Each row is followed by its group and then its class within the group.
[ -1  27  18   6  11  -5 -12  -1   6  10   2  -4  15 -17   1  -5  -3   3
   6   2 -28 -28   4   6 -19 -15  12 -24 -20  -5  -2  -6 -10 -12   3  26
  -5  -2   8   1  -2  18 -13  -3  22   5   8  10  -5   8  17  -7   1  -6
   5  -1  -5   2 -26  -3  13  14   3  13  41  -3 -10  21 -17   2  22  -4
  48  33  17  -8  12  31  -4 -30  13   9   3  -5 -19  24  14  -8  -8 -17
  -1  23  21  14   9  -6  -8  27 -36  15   3   2  29 -30   1  -7 -15   4
 -15  -7   7   2 -86   4   2  15   9 -19   3   0 -14  -1  -1 -44 -13  45
 -17  41   0  -1 -17  35  -7  24] => [48] rud
[  0  19  -3  -6  22   0  -9   3   0  -2  -3 -11   7 -27   1 -21 -24   1
   2   6 -25 -42  11   4   4 -26  14   1   1   1  -2  -6 -14 -18  -1  17
  -2  11  -3  24  -2   9  -1  -1  11  -4  10  -3  -1  -4  -8 -12  -8  -4
  24  -4  -6  -1 -35   8  35  -2  18  13  32  -3  -4   7 -11   7  23   6
  13  11   6  15  -6  55 -19 -22  10   9  16  -8 -19   8  16  -4   4  -5
  -5   9  12  -3   8 -16 -13   6 -27  -1  -2   6  21  -8   0   1 -18  -6
   6   3  13   0  11  -2  -2  36  11  16 -11   3  -6   1   5 -37  -5  38
   8  18 -11 -16   2  25  19   7] => [48] rud
[ -5  28  -9   4  74  -3 -10  11  -8 -17   8  -1  15  -6  12   1  -5 -13
  -1  -2 -13  -7  -2  12  -5 -37   7  22 -27   7   3 -18 -25  -6   6  27
  -1  13  34   6  10   1   3   0  18 -17  14  -8 -10   0   5 -10  -9  -6
   6  -8   9  -5 -20   7  -8  -7   9  18  38   7  -6  22  -9  -4   2   1
  13  18   5   0  15  32 -17 -17  11  -1  18   1  -7  25  16  -3  22 -10
   7   3   1  -1  12 -10  -6  23 -29  62   6   2  31 -12   0  -5 -13   3
   7  11 -41  -2 -71  -9  -9  13   8   5  14 -16  -9  10 -12 -17  -6  56
  24  29  -2  -3 -19  28  56   3] => [48] kubur
[ -7  21  -4  -5 -16  -6  13  -7  -6  -9  -4   0  -2  27   2   7  33   1
  -6   0  26  25   9  -4   4   0   0   8 -24   7  -8   8  -7  -1   1  -5
  -3  11  13  -8   5   5   7   1   0  -2  10   0  -4  18   9  21  14   9
  -7 -24  10 -10   8  -3 -10   5 -11  -5   7   1   6  11  10 -19 -39  -4
 -10   9  -8 -12   2 -35   8  17  -5  11  -6   9   2   9  -2   4  16  12
  -2 -18  -3   7 -12  20  22  23  17  15   5   1 -17  -1   1 -14  23 -11
   1 -17  -8   0 -13  -8  -5 -26  -4 -16   6 -23  -4   0 -17  -5  -6 -21
 -29 -24  -5  -2  19 -23 -32 -16] => [54] nuniv
[ -8  25  -1  -6  50  -3 -16   3  -1   7   9  -9  -7 -31  -8  -6 -13  -3
  -2  -1  -9 -13   2   9  -5 -30  11 -16 -13  -4  -6  -9 -31  -9  -9   9
   1   6   3   0  -7   3 -10  -6  16  11  -2  -7   0   2   6   8   2 -11
   0 -19  -5 -13 -45   4   2   0  13   5  30   5  -5  19 -53 -10  11  -3
  52  22  20  -6  10  34 -16 -10  10 -21  -7  -8 -15  22  12  -1   4  -9
  -6  -5  12   0  16   3  -2   5   0  21  -1  -4  28  -2   4 -10 -29   4
   7   2   2   1 -57 -10   9  11   0  -7  -1   4   7  11 -11 -20  -5  36
  11  35  -6  -6  -9 -11  -3 -11] => [48] rud
[ 11  20  36   6 -31   4  -2   0  -5  17  -4   2   1  32   5  -1  25 -22
  -1   2  28  39 -19   2   8   5   1  13 -10   0   0   9   1  -6   4   3
 -11  -1  -3  -2  -2  -7  19  -2 -15  -8  15   8  -3  12   0  11   4   4
 -13   7   8   2   7   4   1   1  -8  14   0   4  17  -1  21  -1 -41   0
 -26   1 -22  -9   3 -13  -2   5  10  -9  -5   5  16 -26  -2   3  36   9
   9 -17  -3   8  -8  28  11  21  47   9   4   0  -3 -12   1 -12  12 -11
  -3 -23   3  -5  -5 -11  -3 -41  -1 -29   1 -34  -6  -4  -6 -18   0 -30
 -13 -18  -6   3  21 -23 -31   5] => [54] nuniv
[ -6 -45   0  -2 -20  -9   3   5  -5   8  -1   3  -9  10  -3   9  45 -11
 -12 -16  20  80  12  -2  -2  11  -3   3  -7  -4  -1   1 -28 -12   4  -1
  -9 -12  -9 -51   1 -12  -8  -5 -38  12  11  -1  -7   3  -6  27 -11   1
 -22 -13  -5 -14  16   0 -17   3  -7  11   7   7  16  -6 -16  -9 -41   0
  19   1   4 -35   5  -9   7  11  -5 -15 -30  19  12 -12  -5   1  10   4
  11 -12  -4  -5  -2  24  13  33  46  10  -2   3  -7  17 -12 -21  20   0
   6  -4  -3  -1 -59   0  -1 -45 -30 -14  14  -6 -24 -11 -14  -9   1 -40
 -23   1 -29   2   9 -47 -34  -8] => [54] fibup
[ -2   7  -5   3 -11   8  -8   3   8  -3   4  -5  -6  11   2  -6  14  10
  -6  -6   4  31   6 -13   7  13   5  24 -16   1  -2  15 -12   9   0  -7
  13  38  -1   5  -2 -17   2  -3 -29  54   3   1  -4   3   9   6   4  -3
 -15  -4   2  -6  11  22   3   6  14  10  -5  -5  17  -1  14  -4 -33  -1
  -6  -2  -9  -1  -3  -3  -6   7  -5 -14  -3   7  13 -16  -8  18  15   4
  11  -8   0 -16 -11  13  17  -1  34   9  -3  -4 -11  -1  -1 -15  13  -2
   5  -9  -4  14   8 -15  -7 -29  -5 -19   3  -9  -3   1  -3  -2  -2 -36
  -4 -18  -4   4  14 -20  -8 -14] => [54] fibup
[-15   7 -10  -1  42  -1  -9  13  -3   7   2  12   5 -10   0  -5 -28  -7
  -4  -1 -25 -41   1   8  -3 -24  -4  -6  -4   4   7 -10  -2  -2 -13  23
  -1   0 -11  14   3  14  -3   6   2  -7   9  -6  -7  -3  -5 -21   0 -14
  32  11   2   0 -28   1   7 -16  15  20  29   3   5  18 -14   7  11   4
   2  11   1  14   7  24   1  -4  -3   2   8  21  -7  17  15  -8  15   5
  -1  -7  -1   3   4  -1 -10  33 -31  14   8  -2  23  -9  -2   7 -20   6
  -1   4   6  -4 -39   3  -4  24  16   2   3   5   3   9 -16  -2   6  29
  42  15  -6  -8  -9  14  -4  -2] => [48] kubur
[  1  11  -4  -1 -16   2   7   2  -7 -33  -9   3   2  32   4   9  22   1
  86  -4  23  36  -4   7   7  12  -3  27 -13   0  -7   4  -2  -5  10  -2
   0   1  11   1   9  -6  18  -8 -11   8   4   5  -8  -1   1  18   6   2
 -23   3  10 -16  11  -1 -12   6  -8  -3  -8  18  22 -11  36  -5 -21   5
 -36  -1 -20 -10   3 -35   6  16  -1  -8  -8   7  15   7  -8  -6  26   6
  -3 -12 -17   3 -12  14  17  17  35  13   7  20  -9  13  -1  -4  12 -11
  -3 -22  -2   0   3 -12 -10 -30  -2 -27  -2 -20  -8   9  -3  -6 -17 -21
  -1 -20   8  -7  13 -12 -23  -7] => [54] nuniv
